Below are the code and all the weights of a small trained network. Each question names an input and a class and asks about switching units off, where a switched-off unit gives its printed mean instead of its output.

import numpy as np


def w(rows, s, z=0):
    codes = np.array(rows[::2]) - 128.0
    scale = np.full(codes.shape[1], s)
    scale[-1] = z or s
    return codes * scale


def f(y):
    return np.maximum(y, 0)


def log_softmax(a):
    a = a - a.max(-1, keepdims=True)
    return a - np.log(np.exp(a).sum(-1, keepdims=True))


def net(x, mask):
    res = np.array(x, float).reshape(1, 3) / 4 @ E
    y = f(res @ A[0][:, :-1].T + A[0][:, -1])
    res = res + np.where(mask, y, B[0][:, -1]) @ B[0][:, :-1]
    return log_softmax(res[-1] @ U[:, :-1].T + U[:, -1])


A, B = {}, {}
E = w([
[73,218,145,179,165],'x0',
[126,97,189,206,136],'x1',
[7,37,67,50,232],'x2',
],0.011)
A[0] = w([
[119,54,152,50,9,118],'N0',
[253,80,200,67,74,237],'N1',
[158,151,82,146,88,1],'N2',
[181,139,111,145,114,51],'N3',
[65,46,83,171,236,220],'N4',
[165,193,138,61,73,81],'N5',
[200,190,129,43,55,200],'N6',
[177,244,49,89,144,155],'N7',
[150,187,180,157,83,133],'N8',
],0.013,0.007)
B[0] = w([
[227,53,133,30,162,187],'N0',
[231,113,138,172,124,249],'N1',
[148,155,101,98,147,145],'N2',
[175,98,72,69,157,156],'N3',
[119,226,164,71,22,251],'N4',
[162,167,72,158,198,176],'N5',
[182,117,8,184,196,220],'N6',
[64,176,28,199,175,191],'N7',
[128,194,172,166,99,211],'N8',
],0.013,0.018)
U = w([
[27,129,82,185,205,24],'0',
[71,182,114,63,92,253],'1',
[196,206,239,245,72,210],'2',
[254,52,89,102,115,58],'3',
[175,187,116,232,188,6],'4',
],0.011,0.0065)

Each question gives the input, the list of numbers given to net, and the class t.
The units are the neurons (one row each of A and B). Each row of codes is followed by its name. A weight is (code - 128) times the scale printed after its matrix; where a second scale follows, it is the last column's (A, B and U).
mask holds one flag per neuron, in row order. A switched-off neuron (its flag False) gives its mean, the last column of its row in B, instead of its output. The means were averaged over made-up inputs and are rounded, as every weight is.
A unit's drop is (log p(t) with every unit on - log p(t) with that unit switched off) / (log p(t) with every unit on - log p(t) with every unit switched off).
The circuit of an input: a set's keep is (log p(t) with only the set's units on - log p(t) with every unit switched off) / (log p(t) with every unit on - log p(t) with every unit switched off). Starting from all 9 units, units are removed one at a time, each time the one whose removal leaves the highest keep (on an exact tie, the one counted first), for as long as the keep stays at least 0.8.
circuit, biggest first: the units of the circuit, biggest drop first
unit that matters most: the unit with the biggest drop
k most important neurons: the k neurons with the biggest drops, biggest first
drop when u is switched off: that unit's drop, to one decimal
input [-4,-8,7], class 1: unit that matters most	N4
input [-1,-2,-2], class 4: circuit, biggest first	N0; N4
input [-4,-2,-5], class 3: 3 most important neurons	N0; N1; N3
input [0,2,-5], class 4: 4 most important neurons	N4; N6; N3; N5
input [1,-8,2], class 0: circuit, biggest first	N1; N7
input [8,-5,1], class 0: 3 most important neurons	N7; N1; N4
input [7,-4,1], class 0: circuit, biggest first	N7; N1
input [7,-6,-1], class 0: 2 most important neurons	N1; N7
input [-4,5,-5], class 3: 2 most important neurons	N4; N3
input [-2,-3,-3], class 4: 2 most important neurons	N7; N5
input [1,2,-5], class 4: 2 most important neurons	N4; N6
input [-1,-1,-3], class 4: 2 most important neurons	N4; N0
input [-1,-8,1], class 0: 4 most important neurons	N7; N1; N8; N4
input [-2,-4,-2], class 4: circuit, biggest first	N7
input [4,-4,2], class 1: 2 most important neurons	N6; N1
input [-1,-7,-3], class 4: drop when N7 is switched off	0.2
input [-1,3,1], class 2: drop when N1 is switched off	-0.1
